In the rows, 100 means zero.
Each row has two labels, one from each of two sets.
98; 111; 91; 103; 109; 70; 86; 142; 115; 103; 87; 96; 71; 82; 100; 92; 100; 117; 89; 116; 112; 85; 92; 105; 72; 93; 114; 108; 102; 96; 131; 107; 128; 124; 96; 89; 87; 110; 97; 104; 84; 94; 90; 102; 93; 88; 102; 121; 104; 104; 89; 103; 84; 91; 81; 118; 134; 95; 110; 108; 110; 107; 87  j644 [87]
96; 97; 99; 102; 105; 102; 109; 139; 91; 115; 82; 103; 75; 106; 108; 97; 92; 111; 95; 132; 82; 109; 101; 94; 102; 109; 108; 57; 110; 104; 115; 101; 118; 90; 99; 111; 99; 99; 126; 99; 104; 103; 92; 98; 120; 115; 88; 92; 100; 95; 107; 99; 87; 104; 96; 86; 88; 103; 119; 74; 105; 92; 121  J689 [87]
75; 77; 107; 114; 107; 90; 122; 97; 84; 102; 98; 108; 134; 102; 106; 107; 82; 102; 98; 133; 72; 115; 104; 98; 111; 128; 101; 47; 100; 104; 89; 87; 93; 112; 103; 105; 116; 98; 100; 97; 107; 64; 79; 104; 118; 118; 107; 60; 101; 110; 107; 104; 115; 131; 105; 81; 67; 102; 109; 30; 97; 78; 107  J689 [84]
86; 106; 92; 116; 113; 63; 103; 157; 108; 104; 69; 98; 78; 85; 107; 95; 85; 110; 85; 140; 96; 93; 102; 107; 80; 111; 126; 56; 108; 97; 127; 107; 135; 145; 97; 96; 98; 105; 90; 98; 96; 61; 71; 103; 116; 92; 96; 97; 96; 122; 88; 107; 85; 102; 81; 112; 119; 96; 115; 76; 115; 96; 97  j644 [87]
124; 124; 100; 133; 94; 90; 113; 113; 125; 97; 66; 101; 92; 111; 102; 111; 76; 98; 107; 111; 85; 79; 105; 113; 111; 93; 116; 45; 78; 85; 98; 104; 130; 132; 91; 111; 88; 103; 68; 91; 103; 87; 85; 89; 93; 91; 92; 109; 112; 120; 95; 121; 82; 90; 74; 111; 104; 90; 106; 130; 101; 110; 104  j644 [91]
107; 99; 114; 85; 102; 97; 104; 99; 100; 98; 95; 100; 90; 100; 98; 91; 99; 102; 130; 114; 141; 104; 104; 95; 99; 100; 101; 111; 84; 102; 116; 112; 105; 79; 99; 89; 95; 104; 99; 94; 102; 89; 92; 98; 108; 96; 85; 111; 99; 90; 97; 102; 60; 110; 93; 107; 117; 110; 102; 139; 95; 91; 125  J765 [91]
105; 113; 93; 106; 105; 76; 90; 119; 114; 98; 84; 94; 63; 77; 99; 88; 110; 108; 91; 119; 115; 82; 94; 98; 69; 87; 110; 125; 99; 97; 123; 111; 126; 108; 95; 95; 78; 114; 89; 98; 92; 105; 100; 106; 89; 88; 100; 129; 102; 106; 88; 102; 75; 91; 79; 117; 120; 87; 111; 103; 107; 108; 90  j644 [91]
130; 119; 85; 106; 103; 137; 94; 111; 102; 116; 101; 103; 86; 142; 97; 113; 87; 117; 91; 66; 47; 96; 95; 102; 142; 92; 79; 65; 108; 106; 96; 82; 118; 75; 99; 132; 87; 86; 132; 106; 113; 172; 112; 117; 97; 114; 99; 121; 111; 80; 104; 94; 107; 76; 96; 83; 92; 100; 118; 138; 95; 109; 111  J689 [87]
121; 98; 98; 99; 115; 138; 112; 121; 106; 115; 100; 93; 79; 109; 90; 87; 106; 102; 101; 95; 99; 117; 101; 87; 95; 79; 117; 91; 99; 99; 105; 110; 84; 71; 105; 108; 100; 88; 126; 102; 97; 79; 119; 91; 72; 119; 91; 79; 101; 99; 109; 100; 92; 116; 94; 86; 82; 97; 112; 121; 84; 128; 92  j818 [84]
97; 103; 118; 88; 84; 129; 109; 116; 78; 106; 93; 107; 97; 120; 103; 107; 92; 89; 134; 91; 122; 127; 107; 106; 123; 102; 97; 84; 97; 105; 104; 100; 88; 87; 101; 90; 119; 96; 119; 94; 112; 92; 91; 87; 113; 107; 87; 86; 98; 78; 112; 105; 85; 111; 105; 108; 91; 121; 82; 145; 100; 90; 139  J765 [84]
89; 99; 91; 135; 99; 56; 95; 136; 114; 90; 76; 111; 111; 96; 115; 118; 61; 120; 90; 121; 58; 82; 105; 120; 111; 117; 107; 29; 98; 89; 111; 85; 139; 172; 92; 107; 97; 106; 80; 95; 92; 74; 64; 92; 116; 90; 104; 90; 111; 120; 100; 110; 111; 96; 87; 112; 97; 91; 117; 85; 112; 94; 93  j644 [87]
110; 86; 108; 95; 117; 127; 102; 156; 110; 108; 101; 98; 74; 84; 90; 83; 109; 97; 95; 94; 133; 132; 109; 97; 87; 83; 122; 103; 96; 97; 112; 114; 72; 97; 103; 85; 115; 78; 129; 98; 73; 28; 119; 77; 75; 111; 87; 58; 95; 108; 118; 86; 91; 140; 95; 102; 77; 96; 104; 164; 92; 138; 87  J560 [84]
138; 121; 85; 111; 95; 145; 96; 112; 98; 116; 115; 81; 63; 105; 86; 81; 119; 107; 122; 75; 127; 104; 92; 91; 76; 45; 96; 162; 97; 108; 123; 117; 96; 50; 104; 85; 84; 102; 111; 98; 103; 113; 138; 99; 29; 99; 102; 112; 108; 83; 100; 98; 73; 86; 83; 96; 103; 108; 103; 170; 106; 144; 90  j644 [84]
